What each symbol does to the units:
sav & nav
sav * vul
sav ~ fov
sav ^ kaz
sav § mib
sav % ros
sav $ zum
rav & lop
rav * muf
rav ~ ras
rav ^ rul
rav § vis
rav % fis
rav $ vel
biz & vul
biz * nav
biz ~ boz
biz ^ miv
biz § raz
biz % tad
biz $ nuf
ner * gaf
ner ~ bef
ner ^ fol
ner % pil
ner $ saf
keb & fis
keb * rin
keb ~ gul
keb ^ nuf
keb § kep
keb % lop
keb $ miv
sus * vum
sus ~ nif
sus ^ fas
sus § pil
sus $ gev
kor & bef
kor * kif
kor ^ vuz
kor % sek
kor $ lig
rul & gad
rul * meb
rul ~ zef
rul ^ rav
rul § vob
rul % pud
rul $ zur
fas & fov
fas * boz
fas ~ nav
fas ^ sus
fas § nes
fas % rup
fas $ nor
vis & veb
vis * lig
vis ~ tid
vis ^ vob
vis § rav
vis % dag
vis $ kif
bep & dav
bep * kop
bep ~ far
bep ^ teg
bep § sis
bep % kag
bep $ gof
dag & kep
dag * feb
dag ~ teg
dag ^ far
dag § fis
dag % vis
dag $ tar
sed & ras
sed * nem
sed ~ lop
sed ^ bak
sed § mem
sed % gul
sed $ tof
vob & ruk
vob * zar
vob ~ kag
vob ^ vis
vob § rul
vob % far
vob $ ver
pud & nuf
pud * zum
pud ~ sis
pud ^ fis
pud § far
pud % rul
pud $ vul
ros & bop
ros * zur
ros § vuz
ros % sav
ros $ meb
tav & kub
tav * kag
tav ~ zar
tav ^ leb
tav § fem
tav % kop
tav $ ped
muf & gud
muf * rav
muf ^ meb
muf § lig
muf % fil
leb & saf
leb * tid
leb ~ lig
leb ^ tav
leb % nef
nav & sav
nav * biz
nav ~ fas
nav ^ nif
nav § lif
nav % bop
nav $ mip
sis & pib
sis * pul
sis ~ pud
sis ^ lun
sis § bep
sis % zef
sis $ sok
pif & laz
pif * bek
pif ~ tar
pif ^ gof
pif § vaf
pif % tup
pif $ teg
ruk & vob
ruk * tek
ruk ~ pon
ruk ^ veb
ruk § gad
ruk % fon
ruk $ tov
nef & dup
nef * teg
nef ~ feb
nef ^ kop
nef § puv
nef % leb
nef $ bek
tar & lek
tar * sek
tar ~ pif
tar ^ nin
tar § let
tar % kif
tar $ dag
ver & tov
ver * vuz
ver ~ dum
ver ^ kif
ver § zur
ver % nin
ver $ vob
bir & vuz
bir * tov
bir ~ fol
bir ^ bef
bir § bop
bir % lif
bir $ tek
gaf & tup
gaf * ner
gaf ~ doz
gaf ^ vin
gaf § tof
gaf % laz
gaf $ mem
gik & nes
gik * gof
gik ~ mib
gik ^ bek
gik § fov
gik % ped
gik $ kop
dup & nef
dup * lar
dup ~ nub
dup ^ sul
dup § gev
dup % saf
dup $ pil
gul & lun
gul * gev
gul ~ keb
gul ^ pib
gul § lar
gul % sed
gul $ vum
mem & tid
mem * saf
mem ~ veb
mem ^ pon
mem § sed
mem % lar
mem $ gaf
feb & nub
feb * dag
feb ~ nef
feb ^ zad
feb § fil
feb % lig
feb $ sek
lun & gul
lun * puv
lun ~ fis
lun ^ sis
lun § teg
lun % ras
lun $ vaf
vin & dum
vin * fol
vin ~ tov
vin ^ gaf
vin § mun
vin % kuz
vin $ pon
sek & giv
sek * tar
sek ~ bek
sek ^ mib
sek § kaz
sek % kor
sek $ feb
tov & ver
tov * bir
tov ~ vin
tov ^ doz
tov § tad
tov % raz
tov $ ruk
gad & rul
gad * gab
gad ~ bak
gad ^ lop
gad § ruk
gad % nuf
gad $ tad
rin & fil
rin * keb
rin ~ gev
rin ^ mip
rin § nub
rin % gud
rin $ nif
kag & pon
kag * tav
kag ~ vob
kag ^ tid
kag § zef
kag % bep
kag $ dum
paz & lig
paz * veb
paz ~ saf
paz ^ tek
paz § gud
paz % nub
paz $ bef
fem & tuk
fem * zef
fem ~ meb
fem § tav
fem % pul
giv & sek
giv * lek
giv ~ pil
giv ^ lif
giv § nif
giv % bef
giv $ nub
tek & zar
tek * ruk
tek ~ kub
tek ^ paz
tek § gab
tek % rov
tek $ bir
mip & zum
mip * nuf
mip ~ nor
mip ^ rin
mip § rov
mip % gab
mip $ nav
nor & pul
nor * pib
nor ~ mip
nor ^ gev
nor § sul
nor % tuk
nor $ fas
kub & tav
kub * pon
kub ~ tek
kub ^ saf
kub § tuk
kub % sul
kub $ fol
tuk & fem
tuk * bak
tuk ~ gab
tuk ^ nem
tuk § kub
tuk % nor
tuk $ rup
dav & bep
dav * sul
dav ~ fon
dav ^ lar
dav § pib
dav % pon
dav $ kuz
nem * sed
nem ~ gud
nem ^ tuk
nem § saf
nem % gev
saf & leb
saf * mem
saf ~ paz
saf ^ kub
saf § nem
saf % dup
saf $ ner
boz & sok
boz * fas
boz ~ biz
boz ^ vum
boz § kuz
boz % mun
boz $ pib
veb & vis
veb * paz
veb ~ mem
veb ^ ruk
veb § lop
veb % kep
veb $ doz
fon & far
fon * rov
fon ~ dav
fon ^ kep
fon § nuf
fon % ruk
fon $ raz
vum & vaf
vum * sus
vum ~ miv
vum ^ boz
vum § laz
vum % tof
vum $ gul
kaz & nif
kaz * let
kaz ^ sav
kaz § sek
kaz $ fil
vuz & bir
vuz * ver
vuz ~ ped
vuz ^ kor
vuz § ros
vuz % mib
vuz $ zar
bef & kor
bef * doz
bef ~ ner
bef ^ bir
bef § big
bef % giv
bef $ paz
mun & pab
mun * rup
mun ~ tad
mun ^ tof
mun § vin
mun % boz
mun $ bak
pab & mun
pab ~ zur
pab § dum
pab % sok
pab $ zef
lif & mib
lif * raz
lif ~ nes
lif ^ giv
lif § nav
lif % bir
lif $ rov
nes & gik
nes * kuz
nes ~ lif
nes ^ pil
nes § fas
nes % fol
nes $ sul
sul & kop
sul * dav
sul ~ rov
sul ^ dup
sul § nor
sul % kub
sul $ nes
gab & meb
gab * gad
gab ~ tuk
gab ^ gud
gab § tek
gab % mip
gab $ bop
nuf & pud
nuf * mip
nuf ~ pib
nuf ^ keb
nuf § fon
nuf % gad
nuf $ biz
lar & teg
lar * dup
lar ~ kep
lar ^ dav
lar § gul
lar % mem
lar $ laz
zef & bak
zef * fem
zef ~ rul
zef ^ ras
zef § kag
zef % sis
zef $ pab
kuz & gof
kuz * nes
kuz ~ raz
kuz ^ laz
kuz § boz
kuz % vin
kuz $ dav
fov & fas
fov * sok
fov ~ sav
fov § gik
fov $ pul
meb & gab
meb * rul
meb ~ fem
meb ^ muf
meb § zar
meb % zum
meb $ ros
lek & tar
lek * giv
lek ~ laz
lek ^ raz
lek § miv
lek % doz
lek $ kep
pul & nor
pul * sis
pul ~ zum
pul ^ puv
pul § kop
pul % fem
pul $ fov
kop & sul
kop * bep
kop ~ zad
kop ^ nef
kop § pul
kop % tav
kop $ gik
rov & zad
rov * fon
rov ~ sul
rov ^ nub
rov § mip
rov % tek
rov $ lif
tid & mem
tid * leb
tid ~ vis
tid ^ kag
tid § ras
tid % teg
tid $ tup
gud & muf
gud * lop
gud ~ nem
gud ^ gab
gud § paz
gud % rin
gud $ big
big * pav
big ^ bop
big § bef
big % nif
big $ gud
fis & keb
fis * fil
fis ~ lun
fis ^ pud
fis § dag
fis % rav
fis $ let
fol & ped
fol * vin
fol ~ bir
fol ^ ner
fol § rup
fol % nes
fol $ kub
let & miv
let * kaz
let ~ vaf
let ^ vul
let § tar
let % vel
let $ fis
kif & doz
kif * kor
kif ~ tup
kif ^ ver
kif § vel
kif % tar
kif $ vis
zad & rov
zad * far
zad ~ kop
zad ^ feb
zad § zum
zad % zar
zad $ mib
far & fon
far * zad
far ~ bep
far ^ dag
far § pud
far % vob
far $ nin
tof ~ pav
tof ^ mun
tof § gaf
tof % vum
tof $ sed
zar & tek
zar * vob
zar ~ tav
zar ^ lig
zar § meb
zar % zad
zar $ vuz
dum & vin
dum * ped
dum ~ ver
dum ^ tup
dum § pab
dum % gof
dum $ kag
puv & gev
puv * lun
puv ~ fil
puv ^ pul
puv § nef
pav & vel
pav * big
pav ~ tof
pav ^ tad
pav § doz
pav % miv
pav $ lop
kep & dag
kep * nub
kep ~ lar
kep ^ fon
kep § keb
kep % veb
kep $ lek
doz & kif
doz * bef
doz ~ gaf
doz ^ tov
doz § pav
doz % lek
doz $ veb
pil & bek
pil * laz
pil ~ giv
pil ^ nes
pil § sus
pil % ner
pil $ dup
pib & sis
pib * nor
pib ~ nuf
pib ^ gul
pib § dav
pib % bak
pib $ boz
lop & rav
lop * gud
lop ~ sed
lop ^ gad
lop § veb
lop % keb
lop $ pav
mib & lif
mib * nin
mib ~ gik
mib ^ sek
mib § sav
mib % vuz
mib $ zad
tup & gaf
tup ~ kif
tup ^ dum
tup % pif
tup $ tid
vel & pav
vel ^ zur
vel § kif
vel % let
vel $ rav
lig & paz
lig * vis
lig ~ leb
lig ^ zar
lig § muf
lig % feb
lig $ kor
fil & rin
fil * fis
fil ~ puv
fil ^ zum
fil § feb
fil % muf
fil $ kaz
vul & biz
vul * sav
vul ~ sok
vul ^ let
vul § nin
vul % zur
vul $ pud
tad & zur
tad * bop
tad ~ mun
tad ^ pav
tad § tov
tad % biz
tad $ gad
gev & puv
gev * gul
gev ~ rin
gev ^ nor
gev § dup
gev % nem
gev $ sus
zur & tad
zur * ros
zur ~ pab
zur ^ vel
zur § ver
zur % vul
zur $ rul
bek & pil
bek * pif
bek ~ sek
bek ^ gik
bek $ nef
pon & kag
pon * kub
pon ~ ruk
pon ^ mem
pon § bak
pon % dav
pon $ vin
bop & ros
bop * tad
bop ~ rup
bop ^ big
bop § bir
bop % nav
bop $ gab
nub & feb
nub * kep
nub ~ dup
nub ^ rov
nub § rin
nub % paz
nub $ giv
nin & raz
nin * mib
nin ~ gof
nin ^ tar
nin § vul
nin % ver
nin $ far
vaf & vum
vaf ~ let
vaf ^ sok
vaf § pif
vaf $ lun
ras & sed
ras ~ rav
ras ^ zef
ras § tid
ras % lun
raz & nin
raz * lif
raz ~ kuz
raz ^ lek
raz § biz
raz % tov
raz $ fon
zum & mip
zum * pud
zum ~ pul
zum ^ fil
zum § zad
zum % meb
zum $ sav
gof & kuz
gof * gik
gof ~ nin
gof ^ pif
gof § sok
gof % dum
gof $ bep
miv & let
miv * nif
miv ~ vum
miv ^ biz
miv § lek
miv % pav
miv $ keb
rup * mun
rup ~ bop
rup § fol
rup % fas
rup $ tuk
bak & zef
bak * tuk
bak ~ gad
bak ^ sed
bak § pon
bak % pib
bak $ mun
laz & pif
laz * pil
laz ~ lek
laz ^ kuz
laz § vum
laz % gaf
laz $ lar
nif & kaz
nif * miv
nif ~ sus
nif ^ nav
nif § giv
nif % big
nif $ rin
sok & boz
sok * fov
sok ~ vul
sok ^ vaf
sok § gof
sok % pab
sok $ sis
ped & fol
ped * dum
ped ~ vuz
ped % gik
ped $ tav
teg & lar
teg * nef
teg ~ dag
teg ^ bep
teg § lun
teg % tid
teg $ pif

In the rows, zero is written as 26.

The rows follow the links: the fewer symbols apart two units are, the more alike their rows tend to be.

Each row is also shifted at random along 2 hidden directions that mean nothing.

Some units, each with a row of numbers:
laz -> [24,25,25,26,26,26,30,28,26,28,31,29,25,30,25,25,25,24,26,28,23,27,32,30,22,19,27,28,26,26,24,29,30,26,30,26,27,24,28,29,24,24,27,26,25,27,26,25,28,29,24,23,25,26,26,27,28,32]
muf -> [26,24,23,25,27,27,27,26,27,27,27,26,25,26,30,21,30,28,28,26,25,26,23,30,28,30,25,21,24,29,26,22,27,24,24,25,28,24,28,25,29,23,28,28,29,23,27,28,25,25,24,26,27,28,29,22,27,29]
vel -> [16,25,21,24,27,29,31,28,27,28,30,26,25,30,27,21,30,27,26,23,25,28,25,28,27,27,26,23,24,27,26,23,30,24,23,24,26,22,29,26,27,25,27,27,29,23,31,26,26,24,23,26,26,27,26,27,28,32]
mib -> [21,25,28,25,25,27,29,25,29,29,26,27,27,24,27,24,25,24,33,23,26,29,25,28,26,26,25,24,25,24,26,27,30,24,26,25,27,24,26,26,27,25,28,22,31,20,28,29,26,26,25,26,23,26,29,27,27,27]
rul -> [23,28,25,26,28,25,24,27,27,24,24,23,27,26,26,27,27,28,23,25,29,27,21,22,31,32,26,25,27,25,27,25,25,26,23,26,26,28,27,24,28,30,25,25,25,27,27,27,27,24,28,28,26,26,25,28,25,21]
bop -> [24,25,26,26,26,26,29,27,24,28,27,29,29,27,25,24,29,26,32,25,26,28,24,26,26,27,26,24,26,27,25,24,29,26,26,27,25,25,23,28,30,28,25,30,31,29,28,27,23,30,27,29,29,27,28,28,25,31]
bir -> [19,24,30,26,25,27,25,26,25,29,24,28,30,25,28,25,26,25,31,25,26,25,26,21,27,27,28,27,27,26,26,26,31,28,28,28,25,28,22,26,26,26,25,24,29,28,26,28,25,28,28,29,29,23,27,25,25,30]
rin -> [26,23,27,25,26,27,27,27,25,26,25,28,22,22,28,26,25,25,28,30,28,29,28,24,26,24,24,27,25,29,24,27,28,23,27,30,26,26,26,28,26,24,26,30,24,29,28,26,25,28,23,29,30,25,26,22,26,28]
tek -> [15,26,30,28,26,26,25,26,24,28,23,27,29,20,29,30,25,27,29,27,28,27,25,19,28,28,29,27,28,29,26,26,29,26,25,28,24,30,23,24,27,26,24,22,25,29,25,25,26,27,30,30,30,23,26,24,24,25]
sav -> [21,24,27,24,25,28,28,27,29,26,23,28,27,23,28,26,27,26,31,24,29,31,22,26,27,29,22,25,24,25,26,28,28,24,24,27,26,24,27,27,27,25,25,23,29,23,30,28,23,24,25,28,24,27,27,29,26,26]
sul -> [28,27,30,29,26,25,26,25,26,26,23,27,28,21,26,33,23,26,29,29,28,28,28,24,25,23,28,29,27,28,24,29,25,27,28,27,26,29,25,26,26,27,25,23,25,29,23,25,26,28,29,27,25,25,26,27,25,24]
rup -> [27,26,29,31,26,27,24,25,26,25,23,27,30,25,25,31,29,26,25,26,29,28,25,22,29,26,26,29,29,29,29,26,23,28,25,32,23,29,23,27,26,30,23,22,25,32,26,26,22,25,30,30,29,25,26,26,23,27]
tad -> [20,26,23,26,26,25,29,29,25,28,27,27,28,29,23,24,29,26,27,24,26,28,24,25,27,29,26,25,27,26,25,24,30,25,25,26,25,25,25,28,29,29,26,30,29,29,30,26,23,30,27,29,28,26,27,30,26,29]
biz -> [16,26,26,26,26,26,28,30,27,25,25,27,26,25,25,29,24,24,26,25,30,32,26,20,27,26,25,28,26,24,23,30,29,24,24,28,24,26,26,30,27,29,23,26,26,30,30,25,25,28,27,30,28,25,24,30,26,27]
nor -> [35,28,27,29,27,24,28,26,26,25,24,27,27,23,24,31,25,25,29,29,27,28,26,27,26,25,25,29,27,28,25,27,23,25,27,28,26,28,25,28,27,27,25,30,26,30,26,26,23,29,29,28,25,26,28,29,25,26]
tof -> [23,25,22,28,28,28,29,29,25,27,31,28,27,31,24,25,30,27,22,26,24,26,27,28,26,22,28,28,27,30,27,26,26,27,26,28,26,25,28,29,26,26,25,28,25,31,28,24,25,27,26,26,28,27,26,27,26,31]
ver -> [24,29,28,26,27,26,23,26,28,27,26,24,28,29,26,25,26,26,25,23,27,25,23,23,28,32,28,26,28,21,29,26,27,27,26,25,27,28,27,25,26,28,26,24,27,25,26,29,28,24,27,26,26,26,26,28,28,23]
bak -> [29,28,22,29,28,24,30,28,23,27,29,28,30,28,23,30,28,27,27,26,25,26,26,28,28,26,27,25,28,28,24,24,26,26,26,25,26,27,24,28,31,31,27,32,27,30,26,24,28,30,30,26,25,27,28,31,25,28]
dav -> [25,28,24,28,26,24,34,27,24,29,30,27,29,27,23,29,23,25,30,26,23,27,29,30,23,22,27,27,26,25,21,28,30,26,29,22,27,26,26,28,27,27,28,29,28,26,25,24,29,33,28,25,24,27,26,31,25,28]
nub -> [22,24,28,25,25,27,27,26,24,26,27,27,23,23,29,26,25,26,29,30,26,26,30,25,25,24,26,27,26,28,25,28,29,26,29,28,26,26,25,27,23,22,27,27,24,27,26,26,27,29,24,27,29,25,26,22,28,28]
paz -> [25,24,26,25,27,26,25,27,24,28,27,26,25,26,29,24,27,27,27,27,25,23,29,25,26,26,29,26,27,29,27,24,28,27,27,28,26,27,24,27,26,22,27,28,26,28,24,26,28,28,25,27,30,25,27,22,26,29]
lif -> [31,28,36,27,24,27,17,25,28,26,20,25,26,23,26,29,23,25,28,27,32,27,28,19,26,28,27,33,29,24,30,30,24,28,29,32,24,32,24,26,23,27,22,23,24,30,24,28,25,26,28,30,29,24,25,24,25,21]
sus -> [25,24,27,29,26,29,25,26,28,24,24,29,24,23,28,30,27,26,25,28,28,29,29,25,26,21,24,31,26,30,27,29,25,26,26,31,25,26,27,29,23,25,24,23,23,30,26,25,23,25,25,28,27,26,25,24,26,30]
nes -> [24,25,26,27,24,26,35,26,24,30,28,30,31,25,25,26,26,23,34,27,23,28,30,31,23,20,26,27,25,27,24,29,31,26,31,23,28,23,23,29,28,27,27,25,31,25,27,26,25,31,28,26,23,26,30,29,26,34]
tov -> [28,29,26,26,26,25,24,28,24,28,27,25,29,31,23,21,25,26,27,24,26,22,26,24,25,29,30,26,27,24,27,25,29,29,30,27,26,27,24,27,26,29,26,31,28,29,27,29,27,30,29,26,29,25,26,29,26,26]
gab -> [26,26,25,26,26,24,29,27,23,28,26,27,28,25,24,26,28,26,31,28,27,26,24,27,27,29,25,23,26,29,23,23,28,25,26,27,26,28,23,27,30,27,26,31,29,29,27,26,24,30,27,30,29,26,29,26,24,28]
dag -> [28,25,25,24,26,26,24,26,27,26,28,25,21,28,28,23,25,28,24,27,26,24,27,27,25,28,28,26,25,25,27,28,26,26,27,24,27,26,29,24,26,23,29,29,25,21,26,27,30,24,23,23,26,28,25,24,28,23]
feb -> [21,23,24,21,26,27,35,26,26,30,30,29,24,25,30,19,26,25,33,27,21,27,27,34,22,25,26,20,23,26,22,24,33,22,27,21,28,21,28,26,28,19,31,27,31,18,27,28,26,29,22,25,24,29,29,26,29,32]
kaz -> [35,25,25,25,25,27,26,26,28,25,27,26,24,29,29,18,28,25,31,26,25,26,26,31,25,28,24,24,24,26,27,25,26,25,28,26,28,23,29,28,26,24,28,29,30,22,29,30,23,25,22,26,25,28,29,25,28,28]
zef -> [18,29,23,27,28,26,32,25,27,26,27,26,29,25,26,33,29,28,25,24,25,28,23,27,29,27,26,25,25,28,24,25,27,24,22,23,27,25,28,24,29,29,26,23,27,25,27,24,27,25,28,26,24,28,26,30,25,26]
nuf -> [29,28,26,26,25,24,26,29,24,26,27,25,25,27,23,29,24,26,28,27,27,28,26,24,25,27,25,27,27,25,24,27,26,25,26,28,26,29,26,28,28,30,25,32,27,29,27,27,26,30,27,28,27,25,25,31,25,23]
gad -> [36,30,22,27,28,22,26,29,22,28,28,25,28,30,22,23,27,27,27,26,26,23,24,27,26,31,28,24,27,25,24,22,26,26,27,25,26,28,25,29,29,29,28,38,29,29,28,28,26,32,28,27,29,26,28,30,25,26]
vuz -> [29,27,29,27,25,27,22,24,27,27,24,25,30,27,28,21,27,26,29,23,28,23,23,25,28,32,27,24,26,24,29,24,26,28,27,25,28,27,24,24,27,25,26,24,30,23,25,30,26,24,28,27,26,25,28,26,27,24]
bef -> [27,23,27,25,25,28,25,26,25,29,27,27,26,29,28,20,28,26,28,27,25,21,29,27,24,26,28,27,27,27,27,24,29,28,30,29,26,26,24,27,25,23,27,28,27,28,26,28,25,26,25,27,30,24,28,23,27,30]
kop -> [28,28,30,27,25,24,27,24,29,25,24,25,28,22,28,31,24,26,29,27,27,27,26,27,26,27,26,26,27,26,26,28,23,27,26,25,27,27,25,23,27,27,27,21,27,23,23,27,27,25,28,25,22,26,27,27,26,23]
lun -> [26,27,26,27,27,28,25,27,30,22,26,24,22,25,27,31,28,29,20,28,29,29,26,26,28,25,24,28,26,27,28,27,22,25,23,27,27,26,30,24,25,27,25,23,21,25,26,23,28,22,25,25,24,30,22,24,27,21]
pif -> [27,26,27,26,27,28,26,25,29,25,28,26,25,30,26,25,25,26,25,24,25,26,28,30,24,23,27,28,25,24,28,28,25,27,27,24,28,24,30,25,24,25,28,23,25,22,26,26,29,24,24,24,24,28,25,26,29,26]
pil -> [26,23,29,27,26,29,27,25,27,27,26,28,26,24,28,27,25,25,27,29,25,27,30,27,24,21,26,31,27,28,27,30,26,28,29,30,25,26,26,27,23,25,25,21,24,27,24,25,25,26,24,26,26,26,25,24,27,29]
gik -> [25,25,30,28,25,28,27,23,29,26,24,27,29,23,28,29,25,25,30,25,27,28,26,28,25,25,26,27,27,24,28,30,26,27,26,25,27,25,26,25,25,27,26,19,28,23,26,27,26,24,27,26,22,27,27,28,27,26]
zum -> [28,28,28,25,26,26,26,26,28,26,24,25,26,22,27,26,26,26,30,26,30,29,22,27,28,30,23,24,25,26,25,26,27,23,23,26,26,26,26,26,28,26,26,26,28,23,27,28,24,26,27,28,25,27,27,27,26,23]
pab -> [28,27,21,27,27,27,32,26,26,28,29,27,31,31,23,24,29,26,26,22,23,27,23,32,27,28,24,21,24,24,26,23,26,27,26,22,29,23,29,27,30,29,28,28,32,23,29,28,26,27,28,25,22,29,29,32,27,29]
mem -> [35,28,27,29,29,26,20,26,25,25,28,24,26,30,25,29,25,28,19,29,26,21,29,26,27,25,30,31,29,27,29,26,22,30,28,30,26,30,25,25,24,27,26,29,21,31,22,24,30,26,28,25,28,25,24,23,26,23]

Start here and follow the symbols in turn, left to right. Where do you end up?
Answers are names.
[33,27,25,27,27,26,29,24,25,28,27,26,31,25,27,25,27,27,30,25,24,23,24,32,26,29,26,23,26,26,25,23,26,28,27,21,28,25,24,24,29,26,28,26,31,22,23,27,29,27,29,24,23,28,30,28,26,28]
% % -> tav
[31,24,21,27,29,26,32,27,23,26,30,29,27,28,26,24,30,27,28,29,22,24,27,34,26,23,25,23,25,32,23,22,27,26,27,26,26,25,26,28,29,25,28,32,27,29,26,25,26,30,26,25,27,28,30,24,25,33]
% § -> dup
[23,29,28,27,27,23,25,27,23,27,26,24,28,26,25,27,25,25,25,27,26,25,26,21,27,30,29,27,28,26,26,24,28,28,27,28,26,31,22,25,27,28,26,29,25,29,25,25,30,29,29,27,31,24,24,27,24,23]
^ $ -> doz
[27,25,27,28,27,28,26,24,27,26,26,27,27,25,30,27,29,28,24,28,25,23,26,29,26,26,28,25,27,28,29,24,25,28,26,26,27,26,26,22,25,24,28,22,25,24,23,26,28,23,26,24,25,27,28,22,27,25]
* * -> leb
[34,24,24,27,27,26,29,27,23,27,28,28,25,26,24,27,27,25,29,30,25,26,27,33,24,21,25,26,25,31,24,26,25,24,28,26,26,25,28,29,27,25,28,30,26,28,26,25,25,30,24,26,26,29,28,25,27,30]
~ % -> gud
[17,24,23,25,28,27,30,27,25,29,30,26,26,29,29,23,28,28,25,25,23,24,27,28,26,28,28,21,25,26,24,23,30,26,26,23,28,24,28,24,27,23,29,27,27,22,27,26,29,25,24,24,26,27,27,25,28,28]
^ § & -> gad
[25,28,23,26,27,24,29,27,27,26,27,25,26,26,24,26,26,26,28,25,26,29,23,27,27,29,24,23,25,24,24,26,28,22,24,24,27,25,28,26,29,27,27,29,29,23,28,28,27,28,27,26,24,28,27,30,27,24]
% ~ & % -> pib
[31,28,30,26,25,24,24,26,25,27,25,26,26,24,26,26,23,25,32,30,28,27,27,25,24,28,27,28,27,25,24,28,26,26,29,28,26,30,22,27,26,25,26,29,27,27,24,27,26,31,28,29,28,24,27,26,24,24]
^ ~ -> dup
[33,29,25,29,28,23,27,26,23,29,29,26,30,30,22,26,24,26,27,27,23,22,28,28,26,27,29,26,27,26,25,24,26,29,30,24,28,28,23,27,29,30,28,30,27,28,23,25,29,30,30,24,25,25,28,29,26,26]
§ ^ * -> nem
[23,25,25,26,25,25,32,29,25,29,26,29,26,25,25,24,26,23,34,26,26,31,25,27,25,24,23,24,25,25,22,27,32,23,26,25,25,23,25,30,29,27,27,30,31,27,30,28,22,30,26,29,27,25,29,29,26,33]
^ * * -> nif
[19,23,24,27,28,28,33,26,23,29,30,29,28,24,28,27,29,27,27,29,22,24,30,30,26,22,28,25,26,31,24,24,28,27,28,26,27,24,25,25,27,23,29,26,26,27,24,24,27,29,26,25,27,25,27,22,26,33]
^ § -> tuk
[26,28,26,29,26,25,27,26,25,27,27,27,30,30,23,28,27,26,25,26,25,24,28,26,27,25,29,29,27,25,27,27,26,30,28,26,27,29,23,26,26,30,24,25,27,30,24,26,27,28,29,26,27,24,26,30,26,28]
* * -> vin
[26,24,29,25,25,28,22,27,28,24,24,27,23,25,27,25,27,26,26,29,30,29,28,23,26,24,25,30,27,28,27,29,25,26,26,32,23,26,26,28,23,25,25,26,25,31,28,27,23,25,24,29,30,24,26,22,26,27]
~ $ ^ -> nor
[28,27,25,26,27,29,25,27,31,24,27,26,24,29,27,28,27,26,23,24,27,28,26,28,27,24,24,28,25,25,28,28,23,26,25,26,27,24,30,26,24,26,25,23,24,25,29,25,27,22,25,25,24,28,24,27,28,26]
$ & § -> lar
[33,26,29,25,26,27,20,25,29,22,24,24,22,23,30,25,27,27,25,28,30,27,25,25,28,29,24,27,26,27,29,27,22,24,24,29,24,28,28,25,25,24,26,26,24,25,26,27,26,22,24,27,27,28,26,21,27,22]
~ & & -> puv
